Below are the code and all the weights of a small trained network. Each question names an input and a target symbol and asks about switching units off, where a switched-off unit gives its printed mean instead of its output.

import numpy as np


def w(rows, s, z=0):
    codes = np.array(rows[::2]) - 128.0
    scale = np.full(codes.shape[1], s)
    scale[-1] = z or s
    return codes * scale


def norm(h):
    return h / np.sqrt((h * h).mean(-1, keepdims=True) + 1e-5)


def softmax(a):
    e = np.exp(a - a.max(-1, keepdims=True))
    return e / e.sum(-1, keepdims=True)


def log_softmax(a):
    a = a - a.max(-1, keepdims=True)
    return a - np.log(np.exp(a).sum(-1, keepdims=True))


def net(x, mask):
    ids = ['αελμξψω'.index(c) for c in x.split()]
    T = len(ids)
    res = E[ids] + P[:T]
    u = 0
    for l in range(3):
        r = norm(res)
        for j in range(2):
            rows = slice(2 * j, 2 * j + 2)
            q, k, v = (r @ M[l][rows].T for M in (Q, K, V))
            z = softmax(np.where(np.tri(T) > 0, q @ k.T / 2**0.5, -1e9)) @ v
            o = O[l][rows]
            res = res + np.where(mask[u + j], z, o[:, -1]) @ o[:, :-1]
        u += 2
    return log_softmax(norm(res)[-1] @ U[:, :-1].T + U[:, -1])


Q, K, V, O = {}, {}, {}, {}
E = w([
[174,122,107,254,156,138,142],'α',
[114,128,178,155,188,132,88],'ε',
[107,170,159,138,123,64,56],'λ',
[183,186,166,102,142,130,117],'μ',
[105,113,139,170,105,98,36],'ξ',
[145,196,124,235,79,105,89],'ψ',
[49,131,63,131,123,206,92],'ω',
],0.0036)
P = w([
[254,159,211,106,48,169,97],'0',
[113,83,70,123,134,99,141],'1',
[162,126,200,139,95,115,148],'2',
[118,82,74,118,135,102,141],'3',
[150,137,188,131,105,119,142],'4',
[116,84,76,116,134,101,144],'5',
[149,147,184,127,117,121,138],'6',
[118,89,77,113,135,100,144],'7',
[147,155,183,120,129,118,135],'8',
[116,94,77,111,135,101,144],'9',
[148,163,182,118,138,112,135],'10',
[122,97,77,111,135,98,144],'11',
[149,172,184,117,149,108,136],'12',
],0.0037)
Q[0] = w([
[197,131,167,173,125,63,95],'0.h0',
[159,197,255,171,105,158,147],'0.h0',
[125,84,229,225,190,80,26],'0.h1',
[101,86,118,39,109,99,122],'0.h1',
],0.0052)
K[0] = w([
[164,72,163,240,191,23,189],'0.h0',
[117,108,112,254,160,214,178],'0.h0',
[119,113,116,158,250,1,144],'0.h1',
[99,107,97,20,64,109,15],'0.h1',
],0.0048)
V[0] = w([
[56,180,128,3,33,224,87],'0.h0',
[187,79,180,115,18,108,179],'0.h0',
[32,133,24,96,81,156,129],'0.h1',
[92,97,83,37,217,144,184],'0.h1',
],0.002)
O[0] = w([
[208,123,99,186,201,39,105,44],'0.h0',
[50,164,167,136,163,203,78,128],'0.h0',
[88,174,57,116,253,115,109,59],'0.h1',
[18,135,133,228,154,174,144,2],'0.h1',
],0.0022,0.0014)
Q[1] = w([
[125,70,200,161,255,133,117],'1.h0',
[152,148,92,216,139,94,143],'1.h0',
[104,93,125,100,180,82,122],'1.h1',
[197,119,172,166,106,101,172],'1.h1',
],0.0079)
K[1] = w([
[127,32,209,129,254,85,171],'1.h0',
[192,73,52,162,63,53,185],'1.h0',
[96,58,115,142,198,58,119],'1.h1',
[184,123,171,158,107,126,110],'1.h1',
],0.0086)
V[1] = w([
[159,73,2,153,78,10,241],'1.h0',
[174,10,149,97,78,238,210],'1.h0',
[126,62,78,176,164,77,205],'1.h1',
[85,98,147,133,175,59,207],'1.h1',
],0.0025)
O[1] = w([
[39,129,103,28,253,161,105,59],'1.h0',
[134,177,41,139,162,43,58,109],'1.h0',
[153,176,83,105,151,195,65,39],'1.h1',
[159,145,116,137,184,196,133,1],'1.h1',
],0.0032,0.0016)
Q[2] = w([
[158,76,135,253,99,127,234],'2.h0',
[145,157,103,151,203,217,160],'2.h0',
[97,193,148,158,107,103,46],'2.h1',
[176,40,61,112,175,156,213],'2.h1',
],0.005)
K[2] = w([
[120,139,121,205,112,182,164],'2.h0',
[192,132,186,129,121,138,213],'2.h0',
[36,85,75,138,143,148,53],'2.h1',
[255,160,219,133,75,97,195],'2.h1',
],0.0082)
V[2] = w([
[217,121,250,154,106,19,116],'2.h0',
[175,181,249,35,225,141,173],'2.h0',
[42,108,60,55,181,142,145],'2.h1',
[220,171,196,89,105,44,196],'2.h1',
],0.0024)
O[2] = w([
[99,167,108,39,253,131,132,201],'2.h0',
[95,113,48,111,147,67,78,1],'2.h0',
[73,111,82,124,205,125,108,93],'2.h1',
[129,132,129,215,46,122,100,99],'2.h1',
],0.0036,0.0025)
U = w([
[138,191,174,139,208,228,100,37],'α',
[106,207,99,40,217,66,106,224],'ε',
[143,2,112,88,131,107,64,5],'λ',
[203,129,147,167,37,44,112,232],'μ',
[61,115,185,126,98,143,232,89],'ξ',
[152,95,49,209,180,42,173,82],'ψ',
[89,183,37,130,64,184,80,194],'ω',
],0.0078,0.0019)

Each question gives the input, a string of symbols that net reads in full, and the target symbol t.
The units are the heads (2 rows each of Q, K, V and O). Each row of codes is followed by its name. A weight is (code - 128) times the scale printed after its matrix; where a second scale follows, it is the last column's (O and U).
mask holds one flag per head, layer by layer. A switched-off head (its flag False) gives its mean, the last column of its rows in O, instead of its output. The means were averaged over made-up inputs and are rounded, as every weight is.
A unit's drop is (log p(t) with every unit on - log p(t) with that unit switched off) / (log p(t) with every unit on - log p(t) with every unit switched off).
The circuit of an input: a set's keep is (log p(t) with only the set's units on - log p(t) with every unit switched off) / (log p(t) with every unit on - log p(t) with every unit switched off). Starting from all 6 units, units are removed one at a time, each time the one whose removal leaves the highest keep (on an exact tie, the one counted first), for as long as the keep stays at least 0.8.
circuit, biggest first: the units of the circuit, biggest drop first
most important unit: the unit with the biggest drop
which heads matter: for each layer, one digit per head in row order, 1 if its drop is at least 0.15 and else 0, layers parted by /
drop of u: that unit's drop, to one decimal
input ε α ξ ξ μ ξ ξ ε α ω α ω α, target ε: which heads matter	00 / 10 / 11
input α μ ξ ψ λ ε ξ ψ ψ ω ω μ ψ, target ε: which heads matter	00 / 10 / 01
input μ α α μ ψ α λ λ, target ε: circuit, biggest first	(1.h1 1.h0)
input α μ μ μ ω, target μ: which heads matter	00 / 10 / 00
input λ ω α μ λ, target ξ: most important unit	2.h1
input ω ω ε ξ ω, target α: which heads matter	11 / 00 / 11
input ψ ω α ω λ ω ω ψ ε, target μ: which heads matter	01 / 10 / 10
input ψ ψ ω ω α ε, target α: circuit, biggest first	(1.h1 2.h1 2.h0)
input ψ ξ ε λ, target ε: which heads matter	01 / 01 / 01
input μ α λ ω μ λ ω ω ξ ε μ ω ξ, target ξ: circuit, biggest first	(2.h1 2.h0 0.h1 0.h0)
input ω ψ α α ξ ω λ α α, target ε: which heads matter	00 / 10 / 10
input λ λ λ α ξ ω α, target ξ: which heads matter	10 / 11 / 00
input ε ω μ ω ω, target α: which heads matter	11 / 11 / 11
input ω ψ μ μ μ ε α ω α μ μ ψ, target ξ: circuit, biggest first	(1.h0)
input μ μ α ω ω ψ λ μ ξ ε α ω λ, target ξ: circuit, biggest first	(0.h0 2.h0 1.h0 2.h1)
input ω μ α ω μ ω ω, target ε: which heads matter	11 / 01 / 01
input α ε ω ψ α ψ α, target α: drop of 0.h1	-0.3
input ψ μ ω ξ ω ω ω μ ξ λ α ε ω, target ε: drop of 2.h0	0.2
input α μ ψ α α, target α: drop of 1.h0	1.2
input ω μ α ω ω ε, target α: most important unit	1.h1
